Rows are numbered. After the first four, each row is followed by the numbers of the three nearest rows among all rows above it, by straight-line distance, nearest first.
(in the rows, 128 means zero)
0: 119,130,129,112,129,109,130,126,130,126,129,143,116,86,116,122,120,140,151,118,112,121,119,138,149,126,134,151,105,135,134,158,121,117,125,115,123,136,136,126,122,129,123,135,133,133,129,131,128,129,139,129,120
1: 150,114,125,126,134,146,153,108,112,121,145,116,138,93,135,122,154,126,126,138,130,137,150,138,118,132,104,99,130,133,139,113,142,151,137,134,145,84,123,158,114,121,156,136,119,121,103,157,142,122,128,125,144
2: 135,119,125,123,135,133,147,140,132,114,136,134,127,75,125,128,147,133,159,122,112,89,106,132,140,119,135,149,109,120,130,148,116,118,127,114,124,128,148,119,136,143,140,146,111,118,119,137,139,140,152,125,134
3: 138,122,133,106,127,124,134,135,131,125,133,126,111,64,119,134,136,136,142,117,116,122,113,133,141,127,142,167,118,130,131,150,120,126,127,128,127,137,132,126,127,127,137,122,123,118,129,132,123,128,140,131,116
4: 183,82,147,138,129,168,179,60,120,101,180,107,121,7,171,123,190,151,150,169,104,119,141,141,133,117,94,83,117,173,143,122,153,167,147,129,145,24,137,181,130,102,194,129,117,134,60,165,142,129,183,107,161 : 1 2 3
5: 135,137,109,123,141,139,139,137,135,107,158,137,149,57,116,119,151,155,141,94,114,77,134,137,166,119,141,138,106,107,151,155,121,140,133,128,170,101,163,97,132,125,137,147,95,106,109,160,138,146,154,138,128 : 2 3 0
6: 157,145,123,131,141,149,151,154,138,109,148,140,155,11,125,126,149,170,181,81,101,46,130,148,175,122,131,171,83,95,138,181,124,137,125,110,187,94,184,87,120,127,130,163,84,112,91,186,159,149,175,154,142 : 5 2 3
7: 146,146,121,142,128,132,152,145,138,119,139,131,126,59,119,135,151,159,165,97,100,92,123,135,166,125,137,163,96,119,128,168,114,120,131,109,135,118,155,108,133,132,135,130,108,123,109,139,150,142,162,142,131 : 2 5 3
8: 149,131,118,147,156,161,150,152,133,105,156,128,166,5,122,132,165,166,184,77,99,42,139,136,174,118,143,168,83,96,152,169,114,149,137,108,179,87,191,72,130,117,126,159,91,100,91,206,174,138,164,141,131 : 6 5 7
9: 136,135,141,120,127,127,136,143,132,130,133,128,114,90,127,124,126,143,151,123,110,139,118,131,112,141,122,150,114,128,120,149,120,128,119,118,125,131,127,134,125,123,129,138,112,127,114,133,135,140,136,136,121 : 3 0 2
10: 128,116,123,129,134,141,141,140,142,124,161,145,148,53,131,127,154,157,169,101,118,91,121,150,169,109,144,157,102,115,135,172,112,129,125,108,152,111,158,77,124,120,129,150,107,114,110,161,139,142,164,134,132 : 5 7 2
11: 158,135,124,132,142,144,150,147,142,112,151,134,144,12,133,129,152,156,184,81,92,75,106,143,180,113,142,167,83,112,124,176,122,131,131,100,163,102,179,85,132,124,141,143,105,107,101,173,160,137,172,145,134 : 6 10 8
12: 153,122,139,116,100,134,144,138,131,111,135,120,99,43,136,130,117,145,170,126,101,124,103,130,122,125,132,160,110,128,146,167,122,130,125,112,130,130,132,124,133,127,153,124,124,116,102,140,124,144,155,151,131 : 3 9 2
13: 129,130,122,111,119,127,146,152,127,124,133,133,115,81,122,120,116,129,145,134,107,142,117,147,131,127,131,158,114,129,140,151,124,136,137,112,123,129,127,121,130,120,140,136,120,123,130,124,129,129,134,135,133 : 9 3 0
14: 146,122,125,139,138,150,141,92,121,134,134,114,139,118,154,127,144,120,115,142,141,130,158,125,126,120,112,92,137,126,135,109,150,152,134,140,154,94,111,150,128,115,148,130,125,139,113,141,121,114,134,127,126 : 1 9 13
15: 139,141,134,149,158,158,151,160,144,108,149,123,163,34,130,137,161,152,161,89,103,28,136,136,186,110,132,156,104,105,149,162,135,144,127,115,185,89,198,79,141,121,130,156,93,116,95,193,158,152,173,140,137 : 8 6 11
16: 140,129,127,120,137,124,149,140,138,115,144,120,133,63,129,134,150,153,172,97,103,86,117,142,168,131,134,179,102,118,140,168,109,120,131,112,141,112,167,106,127,122,130,141,96,117,99,146,141,138,157,131,137 : 7 10 2
17: 141,135,117,131,148,165,147,140,138,120,154,138,155,34,116,121,149,162,176,94,108,57,123,147,179,125,153,170,103,115,130,170,111,127,130,113,176,100,182,92,123,117,133,153,87,108,88,188,161,148,165,126,145 : 6 11 8
18: 134,127,134,114,136,117,126,141,135,125,132,127,122,78,123,123,134,147,157,106,111,135,108,139,134,125,142,149,111,122,116,153,119,121,126,121,117,132,142,126,121,125,134,131,121,125,134,130,134,117,141,141,144 : 3 0 9
19: 132,131,118,113,118,117,136,133,128,127,136,138,121,83,109,128,112,136,155,131,109,110,114,139,137,133,133,166,115,114,131,162,107,117,120,123,120,127,131,114,140,126,123,129,122,125,128,123,128,135,146,142,144 : 0 13 3
20: 140,129,129,128,129,143,142,130,130,117,138,128,136,75,127,120,154,142,160,111,107,74,122,146,157,123,127,153,108,120,125,146,119,123,134,120,141,117,154,111,129,129,137,154,114,127,104,156,133,135,155,133,139 : 2 16 7
21: 167,90,129,116,115,149,176,86,132,105,148,115,115,2,146,128,160,164,175,145,105,117,113,140,143,118,117,118,120,159,148,157,127,162,137,127,142,65,148,169,121,115,175,145,107,121,76,151,144,124,179,147,146 : 4 12 1
22: 185,74,130,100,104,141,168,88,135,107,172,111,82,1,143,133,170,185,212,148,54,132,97,150,142,121,115,160,108,162,145,183,109,156,135,102,138,50,163,170,120,121,203,129,109,120,45,163,144,110,211,140,172 : 21 4 12
23: 135,126,121,119,126,122,129,147,148,129,130,123,118,77,135,121,124,136,159,111,106,130,109,137,143,129,126,158,103,138,137,161,110,127,138,122,125,139,137,112,126,129,123,133,125,132,127,124,145,119,148,141,133 : 18 0 13
24: 170,91,135,116,129,149,173,109,124,108,150,115,112,6,157,128,173,149,175,146,97,129,116,142,127,127,111,115,113,148,145,153,133,146,150,120,133,63,150,171,132,124,180,137,120,130,72,158,142,123,169,136,136 : 21 4 22
25: 123,127,124,116,136,126,141,130,119,122,141,125,126,99,131,128,134,140,150,112,121,100,116,135,156,131,137,139,125,124,120,146,116,110,123,120,128,133,134,111,123,132,135,146,116,122,123,131,136,124,138,129,126 : 2 0 18
26: 165,95,122,133,135,151,155,89,115,120,146,109,117,1,147,122,162,157,163,161,90,125,135,128,132,107,116,104,126,153,147,141,143,163,134,120,141,54,141,164,126,113,184,136,115,125,69,164,132,122,169,145,158 : 21 24 4
27: 166,119,123,111,128,131,157,117,121,112,150,129,122,39,149,120,152,153,151,125,95,117,117,136,143,126,109,134,118,130,148,147,141,148,124,130,140,89,142,144,118,123,158,126,114,129,87,147,141,114,152,132,152 : 24 21 26
28: 127,122,116,116,119,130,129,140,135,119,148,143,111,75,116,125,141,139,152,116,101,106,105,131,135,114,123,160,108,130,131,145,105,117,115,127,127,135,142,117,140,127,127,131,117,113,120,126,146,128,164,126,138 : 2 19 23
29: 127,113,129,122,126,119,145,139,138,113,130,127,127,111,131,128,128,132,142,111,127,121,121,122,145,123,133,155,118,127,139,141,113,132,130,117,120,130,136,118,130,130,136,143,117,134,119,123,139,127,156,124,123 : 25 0 23
30: 136,132,125,128,155,151,154,142,139,117,154,132,141,26,135,133,159,162,174,97,97,76,123,147,178,120,133,157,104,104,137,175,115,121,133,114,152,101,176,86,127,121,137,155,101,98,93,174,153,132,162,152,142 : 11 17 10
31: 130,136,134,127,131,127,135,130,133,125,131,121,119,111,121,125,125,124,145,125,122,121,121,135,137,119,140,136,121,121,133,135,132,126,127,133,138,126,148,123,135,121,129,137,132,137,127,125,130,121,129,124,122 : 29 25 0
32: 168,105,121,123,119,159,159,86,126,114,153,114,127,10,152,131,167,145,154,156,99,123,134,139,127,128,109,114,126,153,142,133,142,172,144,125,149,54,156,164,123,104,180,126,115,126,78,162,143,123,169,125,147 : 26 24 21
33: 127,130,123,125,112,122,138,134,136,131,119,144,120,88,116,122,125,134,142,116,125,139,105,132,134,122,129,149,112,120,134,151,121,108,121,125,118,140,128,129,127,125,134,127,121,132,121,134,122,122,132,130,138 : 0 18 13
34: 131,124,133,109,125,118,139,141,129,115,132,130,112,65,116,139,118,150,153,113,95,140,83,138,137,126,128,160,106,118,132,164,119,129,131,116,126,139,135,131,129,136,120,131,114,127,121,134,138,129,136,145,133 : 18 23 3
35: 168,100,120,107,112,133,169,111,140,124,150,119,96,1,141,119,154,159,194,131,73,134,107,157,140,116,118,161,97,143,143,180,122,140,137,108,144,76,142,148,132,118,178,129,110,117,74,150,140,126,187,155,153 : 21 24 22
36: 128,132,126,134,135,129,127,110,132,132,116,134,137,164,139,133,131,120,111,128,138,117,140,115,124,123,124,104,133,140,124,114,122,120,129,141,120,120,122,131,120,119,126,136,120,131,136,126,131,130,120,127,130 : 31 14 29
37: 181,97,122,136,113,150,183,88,123,111,158,124,104,1,155,121,182,166,172,155,91,119,123,134,148,123,101,106,126,166,150,144,144,166,150,117,148,40,152,169,127,117,198,142,119,127,51,166,147,122,194,139,175 : 26 21 32
38: 140,129,129,141,146,136,139,129,130,114,152,141,138,38,126,130,156,160,156,106,104,77,123,135,166,120,132,145,101,113,142,161,125,138,130,112,155,106,168,109,130,127,134,146,99,114,111,169,142,148,157,132,117 : 5 10 30
39: 135,127,127,119,120,118,130,133,139,123,135,126,109,96,113,126,131,136,152,126,115,144,103,136,122,128,132,156,114,117,135,154,116,115,121,125,121,134,136,117,136,129,124,134,125,131,115,118,128,128,158,132,121 : 33 9 19
40: 144,128,102,122,132,135,138,146,144,109,138,133,126,32,119,136,144,148,188,110,97,95,123,141,179,115,144,167,98,115,127,174,105,131,128,109,153,115,167,117,134,133,138,146,99,115,115,157,157,138,176,140,139 : 7 16 11
41: 152,105,128,136,125,147,142,115,133,116,146,130,122,59,149,140,147,142,148,146,112,133,139,137,123,132,119,116,130,141,149,127,144,156,148,128,145,79,134,158,119,122,162,126,117,131,86,157,127,122,144,134,140 : 1 27 32
42: 132,129,122,118,120,115,136,139,123,133,115,129,119,117,136,128,123,128,133,129,125,134,127,129,127,127,131,131,116,124,130,130,131,124,126,122,135,135,125,131,129,123,140,126,123,126,109,132,129,126,123,142,129 : 31 33 9
43: 144,128,123,137,153,151,136,141,137,113,157,136,143,59,129,128,144,156,161,93,105,72,126,128,172,120,142,149,108,111,132,160,127,137,130,123,159,106,171,95,132,119,135,154,102,119,109,175,143,150,154,143,136 : 38 5 10
44: 125,130,130,128,148,140,131,133,130,121,141,136,132,81,134,136,149,141,153,110,105,98,125,136,149,131,126,156,113,109,128,137,104,131,128,108,138,107,153,109,134,125,126,135,123,128,103,157,142,144,148,132,138 : 20 2 16
45: 146,150,127,147,162,154,132,134,128,118,155,128,177,61,136,133,167,149,151,96,130,41,171,129,170,113,131,124,106,98,140,155,131,138,124,124,187,75,180,92,119,112,133,139,95,103,100,208,171,153,156,146,134 : 15 43 5
46: 145,145,131,108,131,146,165,184,149,103,150,143,135,1,111,141,149,180,221,77,73,49,112,156,197,114,153,220,56,96,140,218,101,126,131,102,170,102,208,76,138,124,134,154,77,105,71,193,174,158,205,159,126 : 6 11 8
47: 131,129,125,132,121,140,152,131,132,112,132,131,110,77,130,133,125,149,149,122,101,127,111,136,121,125,131,140,116,120,134,140,117,125,135,119,125,126,122,125,127,128,138,130,126,122,105,125,136,127,132,141,133 : 9 13 33
48: 171,98,127,123,127,149,162,83,125,119,154,106,109,1,157,139,167,165,169,138,93,123,128,130,136,131,111,99,123,155,139,135,137,153,149,122,149,55,143,165,114,116,185,144,130,127,72,166,129,139,172,144,152 : 26 32 24
49: 174,99,133,111,122,136,168,95,127,111,152,119,107,1,163,117,171,175,187,151,77,121,118,156,134,121,109,126,125,166,137,156,128,156,143,113,132,55,151,165,114,127,194,129,112,120,74,148,143,123,193,146,158 : 21 24 37
50: 139,128,132,119,136,134,154,151,135,110,158,133,139,16,115,132,148,169,183,79,89,67,117,155,176,106,138,185,76,93,143,178,112,124,119,99,157,113,188,94,130,117,137,150,91,107,93,175,152,120,164,142,129 : 11 30 6
51: 136,122,115,127,126,137,127,132,124,128,119,122,122,103,125,138,122,145,130,128,126,140,120,122,136,116,121,134,123,136,127,129,140,123,126,119,132,125,128,151,132,124,135,122,125,126,124,128,120,125,141,138,124 : 42 31 33
52: 162,109,125,139,127,142,144,88,129,117,146,116,124,52,151,124,158,150,138,148,106,125,140,125,145,136,116,99,127,148,141,128,146,164,146,139,153,75,126,159,113,119,154,135,116,132,86,146,135,117,159,133,146 : 41 32 27
53: 137,129,132,116,120,118,147,135,134,133,134,127,124,104,128,125,124,133,150,115,110,119,101,125,146,135,138,149,119,124,131,134,119,126,121,120,135,138,140,120,125,127,128,133,118,120,129,134,131,116,143,134,130 : 25 29 31
54: 142,148,125,146,158,154,145,150,139,116,166,133,166,49,121,136,171,156,184,91,112,28,146,143,183,96,131,155,87,103,147,172,132,142,125,112,179,84,191,81,136,123,138,146,82,104,85,196,169,148,171,150,138 : 15 8 6
55: 129,132,123,122,122,114,136,138,131,127,129,130,118,125,132,119,120,131,126,124,120,122,119,131,135,119,129,129,118,121,130,125,131,125,118,124,125,127,131,140,134,127,136,116,123,130,128,127,127,126,122,138,127 : 42 31 51
56: 144,132,124,127,141,141,159,152,138,116,155,147,143,16,121,135,155,159,182,94,97,66,126,140,188,108,146,178,85,101,135,172,128,127,124,116,154,110,171,83,135,116,145,151,91,115,104,182,155,144,174,127,130 : 11 50 30
57: 136,135,133,153,154,140,117,104,120,132,141,122,169,185,144,128,135,109,72,147,158,120,166,114,130,136,111,63,142,141,117,79,154,140,137,142,134,106,120,138,119,121,115,130,130,133,142,120,127,125,110,113,122 : 36 14 1
58: 132,122,130,125,129,113,132,129,135,119,131,133,129,108,116,131,119,132,153,110,119,129,117,134,140,130,129,146,119,136,132,139,108,122,122,130,121,140,130,112,134,122,135,141,117,124,118,127,123,132,137,133,133 : 29 53 33
59: 148,123,122,126,124,131,145,140,126,124,133,129,112,66,138,129,125,138,144,131,111,145,110,133,121,125,126,149,108,126,137,152,121,130,130,111,137,118,137,136,128,127,157,129,119,122,118,127,137,126,145,137,148 : 47 13 9
60: 161,110,131,140,143,155,148,86,115,116,152,113,139,83,168,123,168,124,129,153,129,119,167,125,132,120,101,74,140,153,137,94,150,155,135,129,146,66,128,172,127,104,163,134,134,138,90,145,126,119,135,121,150 : 1 14 52
61: 146,150,127,135,166,164,151,137,138,107,164,145,173,26,125,141,165,156,173,81,99,46,138,152,185,108,148,151,78,75,155,173,145,136,132,132,172,81,192,80,124,128,127,165,101,112,93,200,163,149,160,147,124 : 54 8 15
62: 135,130,120,107,112,130,145,143,136,117,129,120,100,52,121,129,132,151,153,115,95,132,99,144,127,128,123,174,115,119,140,157,117,110,122,115,124,142,143,122,121,129,140,132,112,120,122,134,124,122,144,146,131 : 34 3 12
63: 137,132,127,133,137,139,151,137,141,122,153,136,134,75,121,129,145,142,169,103,115,83,127,141,172,126,133,153,105,103,130,152,120,129,126,113,153,112,167,110,129,113,126,151,111,118,97,168,143,135,150,130,134 : 20 43 16
64: 138,132,118,121,135,136,148,132,138,126,140,139,126,62,120,124,133,151,176,105,105,87,117,137,157,122,140,155,104,123,136,158,101,127,120,112,150,110,168,115,127,108,131,149,106,114,101,165,143,136,170,136,132 : 63 16 20
65: 125,133,135,131,132,127,135,122,128,127,136,139,133,111,122,134,129,124,139,125,107,122,115,138,142,132,130,142,107,124,123,141,125,125,123,124,118,138,138,127,135,129,128,137,119,125,129,129,134,134,136,130,123 : 58 31 53
66: 135,128,138,116,134,133,143,153,144,111,142,131,119,32,118,132,128,168,181,96,103,85,101,141,167,111,132,182,101,109,127,165,97,116,122,100,144,121,167,108,138,131,137,140,103,124,107,158,146,135,175,141,124 : 40 16 64
67: 136,124,116,133,164,139,150,147,139,123,154,127,134,64,127,133,148,160,175,99,98,80,130,140,169,113,144,140,113,117,134,157,123,125,122,120,143,101,169,100,129,134,135,154,109,115,113,171,145,133,162,128,132 : 43 63 38
68: 141,128,127,123,124,124,119,123,132,126,138,134,116,112,117,129,139,146,148,124,115,120,108,133,145,137,134,147,110,117,127,141,106,121,130,127,124,131,124,119,136,142,139,125,124,119,117,133,130,124,141,128,129 : 58 65 53
69: 131,124,128,136,126,129,134,127,134,113,134,133,123,68,120,129,133,155,159,118,114,109,103,133,151,120,136,163,108,125,138,149,107,128,128,117,136,135,144,115,139,123,139,142,117,128,109,139,140,122,154,136,137 : 2 28 23
70: 147,124,135,115,117,134,150,133,133,123,138,131,132,71,130,121,146,130,159,117,106,131,125,136,129,120,118,125,124,126,133,126,124,136,131,129,134,114,121,133,125,122,140,137,119,122,110,135,140,139,149,148,138 : 47 59 9
71: 146,118,128,123,113,145,166,109,131,118,151,117,119,48,139,130,149,147,157,138,117,139,114,135,130,120,105,135,125,139,139,148,138,136,138,125,142,92,141,152,128,128,152,123,120,126,90,147,138,131,165,150,146 : 27 41 70
72: 178,94,128,106,116,136,167,113,124,114,158,117,104,1,142,130,160,161,177,154,85,137,115,137,135,131,106,142,122,140,141,150,125,157,137,134,146,70,135,153,134,109,170,133,100,111,73,159,132,120,177,140,154 : 21 24 35
73: 137,122,119,119,130,136,151,134,143,129,138,138,117,79,129,134,152,153,150,113,107,93,115,139,151,123,138,151,109,123,129,157,106,124,129,119,131,114,151,113,135,129,126,131,106,129,125,155,147,137,145,126,134 : 2 44 20
74: 158,94,130,116,121,145,162,108,130,111,158,117,112,1,152,126,167,156,162,142,97,109,129,145,143,120,117,122,111,147,148,139,142,143,145,124,143,65,146,158,123,113,177,141,111,117,74,149,130,136,176,134,148 : 24 21 48
75: 119,122,128,131,137,133,130,117,127,141,119,132,134,145,136,132,136,125,119,131,128,133,140,123,127,131,120,107,137,133,133,116,144,135,126,127,124,129,125,135,119,125,118,127,131,123,131,129,130,136,123,127,127 : 36 55 42
76: 157,102,132,117,116,137,157,107,129,125,167,134,108,1,148,126,164,154,174,145,92,132,118,144,135,115,110,129,118,147,148,150,132,151,143,127,141,68,135,152,119,108,178,123,113,119,71,167,131,119,174,138,154 : 72 74 24
77: 163,144,127,136,157,163,160,162,140,103,156,137,146,1,126,137,161,167,189,79,91,59,128,147,186,110,148,176,72,90,159,186,122,120,131,114,191,84,202,82,121,110,140,165,84,101,90,205,162,151,170,143,137 : 6 8 61
78: 163,110,132,131,117,145,164,107,124,127,152,117,119,22,149,133,156,148,164,146,104,130,122,141,131,115,122,125,120,148,140,142,141,148,138,132,138,58,129,161,123,118,170,126,122,119,74,155,143,125,173,139,150 : 76 74 24
79: 149,115,133,125,127,130,149,133,126,130,135,130,122,64,141,127,146,134,148,136,108,131,117,138,124,126,120,146,113,119,141,157,120,134,127,134,133,102,131,136,128,126,155,136,127,129,105,127,122,129,140,143,141 : 59 70 47
80: 122,124,127,113,111,126,147,131,122,122,115,130,114,87,115,129,114,143,154,113,109,130,108,127,132,129,139,148,124,116,122,147,121,131,132,118,122,128,127,128,129,131,125,123,136,123,127,145,126,126,138,148,139 : 33 47 53
81: 124,138,133,119,128,137,153,129,131,128,131,126,132,100,121,129,130,125,151,122,123,117,120,138,142,131,136,127,117,140,132,139,128,124,129,120,136,122,140,99,132,128,132,137,119,122,120,138,127,135,135,124,126 : 31 25 65
82: 140,131,134,122,123,125,128,135,139,123,143,137,124,72,128,132,134,149,163,107,112,100,117,135,150,126,145,152,101,111,126,163,127,130,130,107,152,119,145,111,127,121,132,142,116,126,115,149,141,124,151,137,131 : 69 73 20
83: 134,138,121,128,114,119,127,151,122,128,118,137,120,94,129,129,128,135,146,117,109,131,111,127,113,129,124,148,117,124,130,138,117,122,127,129,127,132,133,116,137,145,130,124,116,134,124,125,132,123,131,142,135 : 33 9 42
84: 147,128,127,101,120,138,149,140,134,128,132,124,123,24,130,130,132,144,169,130,97,125,108,139,126,117,121,160,101,129,133,159,125,132,142,118,153,106,141,131,129,136,152,122,124,129,93,138,151,134,155,150,144 : 12 59 79
85: 133,125,132,108,126,123,129,126,126,126,122,119,118,95,136,125,134,144,140,123,121,122,116,145,124,120,135,141,124,131,144,147,136,136,130,122,135,118,139,129,118,120,143,125,127,123,109,135,126,118,129,148,131 : 42 31 47
86: 163,115,130,107,109,130,156,126,141,119,142,112,106,1,135,136,141,163,185,126,88,122,94,143,144,117,127,166,98,129,146,172,129,139,141,108,131,112,140,141,125,127,161,137,117,118,83,148,137,128,177,160,143 : 35 84 12
